Below is a small trained network, with its code and all its weights. Each question gives an input and a target symbol and asks what happens when units are switched off, that is, made to give their printed mean instead of their output.

import numpy as np


def w(rows, s, z=0):
    codes = np.array(rows[::2]) - 128.0
    scale = np.full(codes.shape[1], s)
    scale[-1] = z or s
    return codes * scale


def f(y):
    return np.maximum(y, 0)


def softmax(a):
    e = np.exp(a - a.max(-1, keepdims=True))
    return e / e.sum(-1, keepdims=True)


def log_softmax(a):
    a = a - a.max(-1, keepdims=True)
    return a - np.log(np.exp(a).sum(-1, keepdims=True))


def net(x, mask):
    ids = ['δμξπτω'.index(c) for c in x.split()]
    T = len(ids)
    res = E[ids] + P[:T]
    u = 0
    for l in range(2):
        r = res
        for j in range(2):
            rows = slice(3 * j, 3 * j + 3)
            q, k, v = (r @ M[l][rows].T for M in (Q, K, V))
            z = softmax(np.where(np.tri(T) > 0, q @ k.T / 3**0.5, -1e9)) @ v
            o = O[l][rows]
            res = res + np.where(mask[u + j], z, o[:, -1]) @ o[:, :-1]
        u += 2
        y = f(res @ A[l][:, :-1].T + A[l][:, -1])
        res = res + np.where(mask[u : u + 4], y, B[l][:, -1]) @ B[l][:, :-1]
        u += 4
    return log_softmax(res[-1] @ U[:, :-1].T + U[:, -1])


Q, K, V, O, A, B = {}, {}, {}, {}, {}, {}
E = w([
[71,120,49,156,128,146,126,199],'δ',
[123,178,104,75,98,159,216,128],'μ',
[121,159,123,126,198,45,98,142],'ξ',
[133,73,42,231,80,71,172,106],'π',
[198,143,24,155,164,252,108,103],'τ',
[137,47,213,118,87,131,46,189],'ω',
],0.013)
P = w([
[98,18,69,1,160,133,129,188],'0',
[82,101,88,76,107,124,156,15],'1',
[87,110,110,104,127,130,160,49],'2',
[83,114,119,125,146,137,150,102],'3',
[73,128,128,153,137,153,142,139],'4',
[97,141,144,151,129,146,165,150],'5',
[119,166,156,155,127,148,155,152],'6',
[136,177,168,156,124,142,168,158],'7',
[148,183,170,165,119,145,173,175],'8',
[159,199,192,172,113,130,182,176],'9',
[192,195,181,170,106,143,170,198],'10',
[208,200,179,161,112,142,183,213],'11',
[229,225,193,164,121,145,191,204],'12',
],0.0089)
Q[0] = w([
[54,114,109,22,128,165,126,105],'L0H1',
[143,116,200,151,124,98,143,174],'L0H1',
[133,81,160,168,191,42,53,46],'L0H1',
[204,141,111,154,137,154,152,253],'L0H2',
[84,109,168,188,254,142,161,168],'L0H2',
[144,104,160,195,70,144,178,236],'L0H2',
],0.0068)
K[0] = w([
[124,188,159,41,80,222,130,196],'L0H1',
[153,41,198,156,61,112,55,50],'L0H1',
[19,2,75,25,228,8,99,90],'L0H1',
[183,208,191,189,151,194,167,160],'L0H2',
[51,195,177,253,151,130,71,56],'L0H2',
[74,229,235,157,201,124,185,121],'L0H2',
],0.0052)
V[0] = w([
[179,99,63,41,142,78,222,131],'L0H1',
[224,52,52,140,103,214,179,77],'L0H1',
[158,42,128,252,103,67,97,139],'L0H1',
[46,13,49,193,124,74,64,180],'L0H2',
[200,58,141,102,168,182,3,43],'L0H2',
[115,143,72,166,190,114,113,12],'L0H2',
],0.0051)
O[0] = w([
[2,177,106,135,111,113,60,132,235],'L0H1',
[83,155,165,36,77,95,24,135,226],'L0H1',
[145,231,144,103,68,172,200,166,60],'L0H1',
[193,64,7,40,61,128,130,106,96],'L0H2',
[101,19,134,45,82,100,184,164,3],'L0H2',
[147,171,145,119,25,84,120,124,98],'L0H2',
],0.006,0.0046)
A[0] = w([
[72,177,161,132,156,217,140,66,109],'L0N1',
[179,224,134,6,136,140,200,54,252],'L0N2',
[75,113,243,111,58,71,126,143,151],'L0N3',
[177,66,101,255,166,171,140,11,142],'L0N4',
],0.0065,0.0028)
B[0] = w([
[87,154,62,202,120,163,134,96,230],'L0N1',
[116,40,48,194,102,117,91,183,253],'L0N2',
[164,87,181,149,75,130,67,121,174],'L0N3',
[109,162,101,32,132,1,45,250,181],'L0N4',
],0.0079,0.0047)
Q[1] = w([
[65,179,163,124,131,157,162,93],'L1H1',
[174,65,163,28,155,96,114,146],'L1H1',
[78,114,121,111,136,59,147,83],'L1H1',
[68,162,46,190,93,141,104,214],'L1H2',
[67,161,91,255,87,90,129,209],'L1H2',
[125,140,73,64,161,79,124,124],'L1H2',
],0.01)
K[1] = w([
[196,152,71,173,112,52,138,46],'L1H1',
[32,66,134,32,111,135,169,79],'L1H1',
[119,144,58,73,132,144,110,155],'L1H1',
[224,202,186,179,144,139,108,166],'L1H2',
[254,200,133,194,151,154,112,171],'L1H2',
[131,80,148,88,51,167,80,115],'L1H2',
],0.0085)
V[1] = w([
[147,225,52,125,127,2,104,121],'L1H1',
[128,94,107,121,87,155,84,35],'L1H1',
[136,169,74,97,209,251,61,137],'L1H1',
[171,113,39,109,88,194,148,143],'L1H2',
[145,145,124,126,76,101,74,94],'L1H2',
[189,76,186,80,65,203,38,161],'L1H2',
],0.0079)
O[1] = w([
[254,150,50,139,103,80,78,120,253],'L1H1',
[188,158,110,192,125,231,148,173,145],'L1H1',
[140,127,148,127,195,195,20,148,201],'L1H1',
[142,85,126,182,221,121,160,235,183],'L1H2',
[213,140,169,103,112,104,135,120,174],'L1H2',
[127,67,190,201,30,118,101,121,78],'L1H2',
],0.0073,0.005)
A[1] = w([
[65,169,92,91,184,221,126,91,150],'L1N1',
[179,86,196,73,222,151,140,172,102],'L1N2',
[125,131,226,77,53,168,140,105,4],'L1N3',
[87,152,115,162,170,254,114,165,82],'L1N4',
],0.0069,0.0019)
B[1] = w([
[135,100,189,200,148,2,96,94,214],'L1N1',
[161,180,103,128,81,146,127,44,162],'L1N2',
[136,109,37,121,201,101,178,80,157],'L1N3',
[134,120,160,153,141,105,193,104,254],'L1N4',
],0.0084,0.0071)
U = w([
[118,58,147,109,164,129,16,253,152],'δ',
[216,137,115,199,131,149,223,89,162],'μ',
[129,110,195,131,68,176,121,121,189],'ξ',
[75,86,142,165,176,77,193,150,4],'π',
[109,138,111,128,143,141,74,45,141],'τ',
[110,148,51,63,135,141,181,143,112],'ω',
],0.0043,0.0032)

Each question gives the input, a string of symbols that net reads in full, and the target symbol t.
The units are the heads (3 rows each of Q, K, V and O) and the neurons (one row each of A and B). Each row of codes is followed by its name. A weight is (code - 128) times the scale printed after its matrix; where a second scale follows, it is the last column's (O, A, B and U).
mask holds one flag per unit, layer by layer, with each layer's heads first. A switched-off unit (its flag False) gives its mean, the last column of its rows in O or B, instead of its output. The means were averaged over made-up inputs and are rounded, as every weight is.
A unit's drop is (log p(t) with every unit on - log p(t) with that unit switched off) / (log p(t) with every unit on - log p(t) with every unit switched off).
The circuit of an input: a set's keep is (log p(t) with only the set's units on - log p(t) with every unit switched off) / (log p(t) with every unit on - log p(t) with every unit switched off). Starting from all 12 units, units are removed one at a time, each time the one whose removal leaves the highest keep (on an exact tie, the one counted first), for as long as the keep stays at least 0.8.
circuit, biggest first: the units of the circuit, biggest drop first
most important unit: the unit with the biggest drop
top k neurons: the k neurons with the biggest drops, biggest first
top k neurons in layer l: the k neurons of layer l with the biggest drops, biggest first
which heads matter: for each layer, one digit per head in row order, 1 if its drop is at least 0.15 and else 0, layers parted by /
input μ ω π μ ξ π μ μ μ τ μ τ μ, target δ: circuit, biggest first : L1H1; L0N2
input ξ μ ξ μ μ π μ π τ, target δ: top 3 neurons : L0N4; L1N2; L1N3
input π μ μ μ μ ω τ, target ξ: top 2 neurons : L0N3; L0N4
input μ μ ω ξ τ ξ μ π τ μ, target δ: top 3 neurons in layer 1 : L1N4; L1N2; L1N3
input π δ ξ π μ π, target ω: top 2 neurons in layer 0 : L0N4; L0N3
input τ π μ π ω ξ, target ξ: circuit, biggest first : L1H2; L0N3; L0H2
input τ μ ω μ, target ξ: circuit, biggest first : L1H2; L0N3; L0H1
input π ω μ π ξ δ ω, target μ: which heads matter : 11 / 10
input δ μ μ ω ω μ μ τ μ ξ μ μ, target τ: top 2 neurons in layer 0 : L0N1; L0N2
input τ μ ω ξ π, target ξ: which heads matter : 01 / 01
input ω μ μ δ π π, target ω: most important unit : L0H2
input δ ξ τ, target δ: top 2 neurons : L0N4; L0N2
input ξ τ τ μ μ τ μ ω π, target ξ: which heads matter : 00 / 01
input ω μ ξ π π π δ, target ω: top 4 neurons : L1N1; L0N2; L0N3; L1N4
input μ μ ω δ, target ξ: which heads matter : 00 / 01
input μ μ μ μ μ τ μ μ ξ μ, target τ: which heads matter : 01 / 11
input μ ω μ, target ξ: top 2 neurons : L0N3; L0N2
input δ δ π, target δ: top neuron in layer 1 : L1N4
input μ ω μ δ τ π, target δ: top 2 neurons : L0N4; L1N4
input μ ω μ μ ω μ ω π μ τ τ ω, target μ: top 3 neurons in layer 1 : L1N2; L1N3; L1N4
input ξ μ μ π τ μ μ μ δ μ μ μ μ, target π: top 3 neurons in layer 1 : L1N1; L1N4; L1N2
